Below are the code and all the weights of a small trained network. Each question names an input and a target symbol and asks about switching units off, where a switched-off unit gives its printed mean instead of its output.

import numpy as np


def w(rows, s, z=0):
    codes = np.array(rows[::2]) - 128.0
    scale = np.full(codes.shape[1], s)
    scale[-1] = z or s
    return codes * scale


def norm(h):
    return h / np.sqrt((h * h).mean(-1, keepdims=True) + 1e-5)


def f(y):
    return np.maximum(y, 0)


def softmax(a):
    e = np.exp(a - a.max(-1, keepdims=True))
    return e / e.sum(-1, keepdims=True)


def log_softmax(a):
    a = a - a.max(-1, keepdims=True)
    return a - np.log(np.exp(a).sum(-1, keepdims=True))


def net(x, mask):
    ids = ['αγεηλμξπτφω'.index(c) for c in x.split()]
    T = len(ids)
    res = E[ids] + P[:T]
    r = norm(res)
    for j in range(3):
        rows = slice(4 * j, 4 * j + 4)
        q, k, v = (r @ M[0][rows].T for M in (Q, K, V))
        z = softmax(np.where(np.tri(T) > 0, q @ k.T / 4**0.5, -1e9)) @ v
        o = O[0][rows]
        res = res + np.where(mask[j], z, o[:, -1]) @ o[:, :-1]
    y = f(norm(res) @ A[0][:, :-1].T + A[0][:, -1])
    res = res + np.where(mask[3:15], y, B[0][:, -1]) @ B[0][:, :-1]
    return log_softmax(norm(res)[-1] @ U[:, :-1].T + U[:, -1])


Q, K, V, O, A, B = {}, {}, {}, {}, {}, {}
E = w([
[169,210,129],'α',
[158,84,159],'γ',
[151,116,139],'ε',
[146,180,6],'η',
[153,99,135],'λ',
[150,110,137],'μ',
[108,139,164],'ξ',
[153,124,97],'π',
[160,112,41],'τ',
[156,128,43],'φ',
[156,107,151],'ω',
],0.016)
P = w([
[161,81,3],'0',
[83,24,109],'1',
[84,23,123],'2',
[82,31,136],'3',
[82,39,147],'4',
[83,42,144],'5',
[80,49,151],'6',
[83,46,144],'7',
[82,53,141],'8',
[87,47,148],'9',
[88,48,141],'10',
[91,47,135],'11',
],0.0051)
Q[0] = w([
[164,151,104],'h1',
[127,118,156],'h1',
[167,133,115],'h1',
[48,81,183],'h1',
[119,88,176],'h2',
[57,137,206],'h2',
[186,102,77],'h2',
[150,177,167],'h2',
[166,144,150],'h3',
[120,255,43],'h3',
[116,188,82],'h3',
[172,196,103],'h3',
],0.019)
K[0] = w([
[215,165,175],'h1',
[119,108,111],'h1',
[142,156,160],'h1',
[83,64,115],'h1',
[92,74,65],'h2',
[153,84,94],'h2',
[79,140,136],'h2',
[172,124,144],'h2',
[128,121,162],'h3',
[57,153,162],'h3',
[60,126,131],'h3',
[5,129,147],'h3',
],0.018)
V[0] = w([
[29,123,18],'h1',
[122,41,88],'h1',
[174,165,125],'h1',
[89,76,136],'h1',
[95,27,188],'h2',
[227,90,128],'h2',
[4,117,59],'h2',
[161,96,59],'h2',
[194,140,94],'h3',
[172,150,108],'h3',
[49,112,66],'h3',
[177,86,175],'h3',
],0.011)
O[0] = w([
[116,169,108,230],'h1',
[146,170,144,235],'h1',
[159,67,93,134],'h1',
[161,230,141,128],'h1',
[49,204,125,74],'h2',
[184,104,161,170],'h2',
[16,253,130,204],'h2',
[173,82,158,253],'h2',
[99,196,239,198],'h3',
[179,160,244,158],'h3',
[155,155,108,203],'h3',
[90,22,149,115],'h3',
],0.0071,0.0055)
A[0] = w([
[126,153,131,127],'n1',
[69,142,56,175],'n2',
[100,22,149,203],'n3',
[41,144,155,252],'n4',
[144,170,198,89],'n5',
[9,166,131,105],'n6',
[108,115,78,148],'n7',
[77,161,75,108],'n8',
[92,131,166,40],'n9',
[160,130,41,209],'n10',
[65,121,180,31],'n11',
[157,189,16,158],'n12',
],0.014,0.0036)
B[0] = w([
[159,91,128,146],'n1',
[222,194,99,185],'n2',
[109,94,65,166],'n3',
[61,65,60,159],'n4',
[210,145,46,187],'n5',
[112,43,2,149],'n6',
[160,170,113,159],'n7',
[180,171,108,173],'n8',
[117,110,179,138],'n9',
[14,121,203,217],'n10',
[144,80,182,140],'n11',
[113,89,176,251],'n12',
],0.0084,0.011)
U = w([
[136,142,144,35],'α',
[111,15,114,252],'γ',
[155,95,174,88],'ε',
[226,171,101,78],'η',
[123,116,141,36],'λ',
[127,119,141,49],'μ',
[80,159,34,232],'ξ',
[70,121,214,172],'π',
[151,150,139,29],'τ',
[125,254,187,160],'φ',
[64,94,197,176],'ω',
],0.013,0.0034)

Each question gives the input, a string of symbols that net reads in full, and the target symbol t.
The units are the heads (4 rows each of Q, K, V and O) and the neurons (one row each of A and B). Each row of codes is followed by its name. A weight is (code - 128) times the scale printed after its matrix; where a second scale follows, it is the last column's (O, A, B and U).
mask holds one flag per unit, heads first, then neurons. A switched-off unit (its flag False) gives its mean, the last column of its rows in O or B, instead of its output. The means were averaged over made-up inputs and are rounded, as every weight is.
A unit's drop is (log p(t) with every unit on - log p(t) with that unit switched off) / (log p(t) with every unit on - log p(t) with every unit switched off).
The circuit of an input: a set's keep is (log p(t) with only the set's units on - log p(t) with every unit switched off) / (log p(t) with every unit on - log p(t) with every unit switched off). Starting from the 12 units with the biggest drops (on a tie, the unit counted first), units are removed one at a time, each time the one whose removal leaves the highest keep (on an exact tie, the one counted first), for as long as the keep stays at least 0.8.
circuit, biggest first: the units of the circuit, biggest drop first
k most important neurons: the k neurons with the biggest drops, biggest first
which heads matter: for each layer, one digit per head in row order, 1 if its drop is at least 0.15 and else 0, layers parted by /
drop of u: that unit's drop, to one decimal
input η φ η ξ ε, target η: which heads matter	000
input γ α η ε, target γ: 2 most important neurons	[n3, n10]
input γ α η γ γ η π γ η η η μ, target γ: most important neuron	[n3]
input ξ η π ε γ ε η ω μ ξ ξ γ, target ξ: which heads matter	110
input ξ π ξ η φ τ, target ξ: circuit, biggest first	[h2, n6]
input η γ τ ω η γ η τ η ξ, target η: circuit, biggest first	[n10, n5]
input ξ ε η η ε η η γ τ ξ, target ξ: which heads matter	100
input π η η π, target η: which heads matter	001
input η ξ γ, target η: which heads matter	001
input η μ ξ, target φ: 2 most important neurons	[n3, n2]
input ξ η η ω, target ξ: 2 most important neurons	[n6, n4]
input η ε η α η η φ γ η μ, target η: drop of n5	0.3
input γ ε π φ μ η η ε, target γ: drop of n7	0.1
input λ φ η η ξ π, target ξ: circuit, biggest first	[h2]
input η η γ γ ε τ γ η η, target φ: drop of n2	0.3
input η η η γ φ, target π: drop of n3	0.0
